In the rows, 100 means zero.
Each row of numbers stands for one object and depends on some of the facts below. Use the named rows to name the rest.

There are 3 kinds of fact about the objects: ρ, κ, Π.
greso (ρ raflar)
flakinu (ρ rafi) (κ 491) (Π 53)
bivi (ρ godrepem)
reli (ρ skuvaflim) (κ 670) (Π 700)
tasedrim (ρ greso) (κ 491) (Π 700)
trista (ρ padras) (κ 491) (Π 700)
vopler (ρ tidrek) (κ 491) (Π 642)
skoplar (ρ grefol) (κ 670) (Π 700)
skimis (ρ pligre) (κ 670) (Π 53)
nibu (ρ tufur) (κ 670) (Π 642)
nilun (ρ faman)
tufur (ρ fuluk)
gregrirel (ρ rafi) (κ 491) (Π 700)
nebregel (ρ baklar) (κ 670) (Π 700)
bruke (ρ skaplam) (κ 670) (Π 53)
luze (ρ raflar) (κ 303) (Π 642)
papom (ρ klogrozes) (κ 670) (Π 700)
grefol (ρ pligre)
klizi (ρ grefol) (κ 303) (Π 53)
kufir (ρ flonus) (κ 491) (Π 642)
flegrul (ρ zopla) (κ 670) (Π 642)
skaplam (ρ temi)
gaplus (ρ godrepem) (κ 670) (Π 642)
skuvaflim (ρ pligre)
klabrum (ρ rafi) (κ 670) (Π 700)
giruk (ρ nelotro) (κ 670) (Π 642)
bifus (ρ skaplam) (κ 670) (Π 642)
fluper (ρ temi) (κ 491) (Π 700)
gopun (ρ zopla) (κ 670) (Π 700)
brasidrom (ρ raflar) (κ 85) (Π 700)
mubrum (ρ fuluk)
vaketa (ρ padras) (κ 491) (Π 642)
digek (ρ nelotro) (κ 303) (Π 700)
trasuk (ρ pugreda) (κ 670) (Π 642)
metruk (ρ pledrun) (κ 670) (Π 700)
mistu (ρ pledrun) (κ 303) (Π 642)
kluklon (ρ pledrun) (κ 303) (Π 700)
klistin (ρ grefol) (κ 303) (Π 642)
tufama (ρ klogrozes)
rida (ρ raflar) (κ 491) (Π 700)
vetik (ρ faman) (κ 670) (Π 53)
padras (ρ pugreda)
klepul (ρ bivi) (κ 670) (Π 700)
mustal (ρ flonus) (κ 491) (Π 700)
klotrim (ρ mubrum) (κ 670) (Π 53)
farol (ρ klatek) (κ 491) (Π 700)
klatek (ρ baklar)
grigir (ρ fuluk)
lagra (ρ zopla)
skomik (ρ godrepem) (κ 670) (Π 700)
peklir (ρ fuluk) (κ 670) (Π 53)
bonu (ρ mubrum) (κ 85) (Π 642)
zukabrur (ρ skuvaflim) (κ 303) (Π 700)
zenul (ρ temi) (κ 670) (Π 642)
siplon (ρ rafi) (κ 670) (Π 642)
safom (ρ zopla) (κ 85) (Π 700)
brilega (ρ greso) (κ 670) (Π 700)
tidrek (ρ baklar)
bruper (ρ skaplam) (κ 85) (Π 700)
plirun (ρ greso) (κ 670) (Π 53)
nibis (ρ faman)
plaklar (ρ pugreda) (κ 670) (Π 700)
skiplustem (ρ skuvaflim) (κ 670) (Π 642)
sisol (ρ tidrek) (κ 491) (Π 53)
stapuru (ρ stuskasta) (κ 491) (Π 642)
tutrun (ρ godrepem) (κ 303) (Π 53)
mebri (ρ tidrek) (κ 670) (Π 53)
dripek (ρ mubrum) (κ 670) (Π 700)
dedren (ρ nilun) (κ 303) (Π 700)
modri (ρ nilun) (κ 670) (Π 642)
gibrul (ρ stuskasta) (κ 491) (Π 700)
klono (ρ tufama) (κ 670) (Π 700)
gramis (ρ grefol) (κ 670) (Π 642)
narapu (ρ nibis) (κ 491) (Π 53)
trakle (ρ tidrek) (κ 670) (Π 700)
flonus (ρ pledrun)
vore (ρ faman) (κ 670) (Π 700)
nibak (ρ greso) (κ 85) (Π 642)
dumer (ρ fuluk) (κ 491) (Π 700)
sibrar (ρ pledrun) (κ 670) (Π 642)
nelotro (ρ tizeplir)
grepu (ρ klatek) (κ 670) (Π 700)
plebre (ρ tufur) (κ 670) (Π 700)
brunen (ρ bivi) (κ 670) (Π 642)
kloplur (ρ bivi) (κ 303) (Π 53)
stuskasta (ρ baklar)
kibul (ρ padras) (κ 670) (Π 53)
klutrak (ρ flonus) (κ 670) (Π 700)
truskam (ρ pugreda) (κ 491) (Π 53)
plogrek (ρ nelotro) (κ 303) (Π 642)

Named rows:
108,117,95,108,98,107,105,106,105,101,98,110,105,98,117,97,98,105,116,103,108,98,97,79,94,98,93,95,96,115,108,101,107,104,96,94,115 : mebri
111,101,99,106,97,103,88,102,108,101,98,96,95,101,105,98,101,108,100,101,96,94,95,90,101,94,99,99,95,93,106,100,103,100,97,104,114 : kibul
86,102,94,99,104,104,127,96,85,101,96,117,114,91,108,107,95,96,118,110,102,106,106,84,85,112,99,94,96,115,89,102,107,110,99,92,103 : stuskasta
88,83,98,99,102,100,107,93,89,101,96,101,104,94,94,108,99,100,100,107,90,103,104,95,92,108,106,97,97,94,89,101,102,107,100,103,103 : temi
106,69,97,108,99,104,99,108,110,97,99,91,105,103,108,99,99,111,92,94,97,92,95,88,101,100,96,95,104,100,115,103,102,104,92,104,125 : peklir
98,109,98,114,97,96,81,112,105,93,103,95,95,93,99,106,102,96,103,92,101,98,96,102,94,89,108,92,84,116,108,99,106,98,104,102,114 : skiplustem
89,84,98,98,102,100,108,92,89,101,96,101,103,94,94,108,98,99,100,107,89,103,103,96,93,108,106,98,97,91,89,101,102,106,100,104,102 : godrepem
111,118,96,108,96,100,108,105,108,99,100,99,93,109,103,102,103,90,89,101,96,101,93,105,97,99,97,102,94,81,98,103,100,94,97,110,107 : klutrak
113,103,102,105,100,101,57,109,127,103,97,88,102,95,103,97,105,106,93,100,97,93,104,78,92,92,101,100,100,103,106,105,107,115,88,104,104 : plirun
111,117,99,108,100,98,70,116,131,101,99,90,106,101,101,101,108,90,81,98,101,100,105,88,83,99,100,101,100,100,99,111,106,115,85,108,97 : brilega
91,88,98,98,101,100,115,88,85,102,96,102,98,96,94,107,97,98,101,109,86,103,100,101,97,108,106,99,95,83,87,99,100,100,103,105,102 : pledrun
106,104,96,108,100,99,87,107,116,97,102,93,98,96,106,101,95,89,100,97,97,99,96,100,98,95,105,97,89,102,108,103,104,99,95,102,106 : siplon
109,103,100,97,99,99,107,109,102,97,102,108,101,104,103,96,110,88,84,92,98,106,97,97,99,104,98,98,94,88,96,103,104,101,98,103,96 : digek
86,107,93,100,104,105,131,97,84,102,96,122,116,91,111,106,94,95,122,111,105,108,106,81,84,113,97,93,96,120,90,102,108,110,99,89,103 : tidrek
93,90,98,97,101,100,116,85,84,102,96,103,95,97,94,107,96,98,102,110,85,104,99,104,99,107,106,101,94,78,86,98,99,98,104,106,101 : flonus
110,123,94,102,97,104,117,112,98,96,99,112,112,96,108,96,105,90,100,102,103,110,101,99,82,104,93,95,107,98,99,103,107,101,90,93,106 : farol
108,117,93,100,100,104,106,109,102,95,101,112,111,86,112,93,95,86,115,102,101,109,101,100,88,100,100,93,98,109,106,101,109,99,90,85,103 : vopler
110,122,94,102,97,104,116,112,98,96,99,113,111,96,108,96,105,90,100,102,103,110,101,99,82,105,93,95,107,98,99,103,107,101,90,93,106 : gibrul

Rows to name:
No name comes twice in this set of rows, the named rows included.
108,77,96,103,98,103,115,115,103,92,100,97,113,101,101,97,106,96,79,94,95,105,100,106,88,107,95,94,116,86,107,106,102,101,85,101,116  dumer
82,29,96,101,106,102,126,101,92,95,98,94,118,99,99,109,96,105,86,96,91,100,103,93,94,118,101,91,110,99,103,106,100,110,91,104,120  mubrum
115,114,97,100,95,102,110,104,97,97,99,103,99,100,98,96,105,91,89,102,91,108,97,113,92,101,98,100,106,72,96,100,101,92,93,103,104  mustal
109,96,99,94,101,98,98,102,104,96,104,105,94,96,105,93,98,84,97,93,91,104,94,103,111,98,106,98,83,87,102,99,104,94,100,98,93  mistu
113,113,96,99,97,108,107,106,94,98,97,114,110,90,112,91,101,105,115,106,102,104,100,87,89,99,93,94,107,105,106,98,109,102,92,86,113  sisol
110,96,99,93,104,99,67,112,128,100,99,87,110,84,103,99,101,82,86,88,102,100,108,94,93,90,110,97,96,95,100,98,108,112,85,100,85  nibak
107,92,99,95,102,98,93,106,106,95,104,103,99,94,105,94,100,85,96,91,94,104,97,99,106,99,106,97,85,96,103,101,105,99,98,97,94  plogrek
102,70,94,110,102,100,99,111,118,94,103,88,106,99,108,101,93,93,92,91,97,97,96,100,100,101,102,94,96,104,115,107,103,101,89,102,116  nibu
99,120,99,116,94,97,95,117,100,94,101,99,97,103,97,109,113,99,92,92,106,100,96,99,86,93,101,92,92,110,101,101,104,100,105,108,118  skoplar
111,105,98,96,101,102,92,114,118,101,97,94,110,95,102,101,109,85,77,88,106,102,106,95,89,95,101,98,104,86,93,98,105,109,87,106,91  brasidrom
111,106,99,96,98,100,112,106,99,97,102,109,96,106,103,95,108,86,85,94,95,106,95,101,103,103,98,100,92,80,95,101,102,96,100,105,95  kluklon
103,55,94,97,104,103,111,112,111,94,101,90,113,92,109,100,95,88,83,80,102,99,99,104,102,98,104,91,102,92,111,96,103,100,88,101,108  bonu

The same objects again, as new rows of numbers:
Known rows:
81,108,99,102,94,104,99,64,114,125,90,92,99,109,120,120,105,131,74,101,98,103,83,126,116,113,86,113,114,103 : papom
81,120,92,102,121,75,100,70,118,100,92,94,109,120,112,105,107,142,117,103,100,103,69,88,129,139,81,85,109,102 : klatek
75,118,93,85,100,94,112,67,116,116,83,90,93,118,116,118,106,129,79,95,94,104,79,124,131,122,101,102,115,103 : nebregel
69,108,95,94,98,89,92,64,114,123,136,109,116,94,104,98,109,118,81,133,88,109,88,112,137,114,98,118,92,114 : kufir
90,110,100,126,111,86,84,66,117,112,107,99,115,107,114,110,105,144,109,115,102,100,73,92,108,125,60,98,112,102 : skaplam
68,103,97,113,94,100,98,63,117,129,109,99,111,100,117,102,100,124,72,107,83,105,79,132,117,121,90,110,113,105 : trista
87,81,101,104,117,116,85,59,102,91,112,94,93,100,115,93,104,113,84,85,95,116,102,76,134,120,80,113,94,88 : klizi
117,90,92,136,114,94,73,55,112,122,72,98,113,114,126,119,104,149,104,109,106,106,60,99,146,125,75,88,96,130 : greso
94,83,89,122,97,108,84,53,112,136,70,96,110,106,128,110,99,129,68,99,87,111,66,140,155,122,103,101,96,130 : tasedrim
69,109,87,88,93,126,81,65,112,123,102,93,102,112,124,119,109,140,77,93,111,99,74,131,90,107,87,133,94,90 : plebre
89,108,97,122,113,88,85,65,114,112,105,99,114,109,115,107,106,144,109,111,104,101,72,90,110,126,63,99,109,100 : rafi
82,111,100,105,92,102,103,63,116,128,100,95,97,108,118,122,103,128,70,108,96,102,85,125,114,110,86,112,118,104 : klepul
89,110,99,126,110,86,88,66,118,115,112,100,115,107,114,110,105,143,108,117,102,100,74,90,105,125,62,99,113,101 : bivi
66,109,100,113,96,121,112,61,116,123,130,103,103,103,119,128,104,123,68,104,91,104,83,120,131,116,91,109,104,94 : kluklon
73,103,100,102,96,118,96,62,112,112,91,103,108,109,116,117,103,133,62,102,88,103,75,121,110,122,84,107,121,108 : safom
79,122,90,98,122,73,104,70,118,97,90,94,108,121,112,105,108,142,119,102,99,103,67,86,132,141,85,83,111,103 : tidrek
78,99,84,77,102,122,62,63,122,103,121,93,92,112,123,106,105,133,92,97,116,101,82,100,85,103,86,135,78,101 : klotrim
68,110,86,86,93,128,81,65,111,124,103,93,102,112,125,119,109,141,78,92,111,99,73,131,86,106,88,136,91,90 : dripek

Rows to name:
No name comes twice in this set of rows, the named rows included.
91,92,97,110,107,112,80,57,107,110,93,104,111,105,115,130,111,127,88,116,103,113,75,112,190,115,99,107,69,123  luze
86,113,97,121,110,88,93,65,118,117,126,103,114,106,113,109,106,141,103,119,101,100,77,87,100,123,64,100,112,99  pledrun
72,121,91,78,103,90,118,68,117,112,79,89,92,121,116,116,106,128,81,92,92,105,79,122,140,126,108,97,116,104  trakle
84,116,96,119,108,86,98,64,119,121,138,106,113,104,113,109,106,138,100,122,99,99,80,85,95,120,66,101,115,99  flonus
80,91,99,108,104,92,72,63,128,100,110,95,101,100,114,89,95,119,94,110,90,107,86,106,119,121,82,107,100,115  narapu
93,97,101,99,102,96,79,62,126,100,104,92,88,109,116,109,99,125,91,109,101,104,91,98,116,110,81,110,104,115  vetik
82,111,89,69,112,85,100,65,127,91,96,90,81,121,115,103,102,121,96,98,97,107,87,91,139,123,108,97,101,116  mebri
70,105,107,124,98,117,99,64,117,112,102,96,105,105,119,129,103,128,79,101,93,103,78,126,140,120,80,106,104,95  dedren
85,113,98,88,97,92,93,64,111,119,117,103,104,103,106,117,112,124,82,129,102,107,92,107,138,105,92,118,94,113  sibrar
77,117,98,98,89,104,114,62,118,134,124,101,96,105,116,120,105,125,64,112,92,102,90,122,105,106,90,114,120,101  klutrak
108,90,92,114,95,110,89,53,111,136,63,92,97,114,130,129,103,134,68,99,98,108,72,134,151,111,100,102,103,130  brilega
97,89,98,91,108,101,81,60,108,102,100,90,87,106,115,93,103,120,84,95,100,111,102,84,111,111,81,115,107,101  skimis

The same objects again, as new rows of numbers:
Some objects and their rows:
108,101,101,96,109,104,95,93,98,101,108,99,99 : grigir
106,100,101,99,100,92,98,100,99,89,97,99,100 : gaplus
110,105,101,100,104,105,102,99,101,99,101,97,98 : godrepem
124,101,99,100,94,109,99,103,102,104,105,97,100 : pligre
143,105,102,98,93,108,102,111,104,106,104,99,103 : skuvaflim
146,98,99,100,91,110,100,106,105,105,107,98,101 : grefol
108,109,101,103,104,101,105,98,102,99,99,95,99 : brasidrom
106,93,93,99,105,93,106,81,104,102,88,103,104 : kloplur
103,100,102,102,103,105,98,109,97,105,100,98,99 : lagra
95,81,94,89,111,95,93,80,98,102,100,106,103 : klotrim
109,105,101,100,104,105,102,99,101,99,100,97,99 : skaplam
95,109,105,100,99,109,103,86,100,100,100,106,94 : tidrek
102,107,104,100,101,107,103,91,101,100,100,102,96 : baklar
91,98,98,100,96,94,95,102,96,93,99,98,100 : giruk
110,105,101,100,104,104,102,98,101,99,101,97,98 : nelotro
89,108,101,103,101,97,103,99,97,100,103,98,104 : dedren
95,102,101,105,103,104,102,113,98,103,95,95,99 : greso
93,104,98,101,100,106,99,100,98,102,102,96,99 : nibis

Name these rows:
No name comes twice in this set of rows, the named rows included.
177,85,94,96,93,99,107,88,115,105,94,106,107  klizi
76,95,98,98,97,100,104,87,105,112,88,117,95  sisol

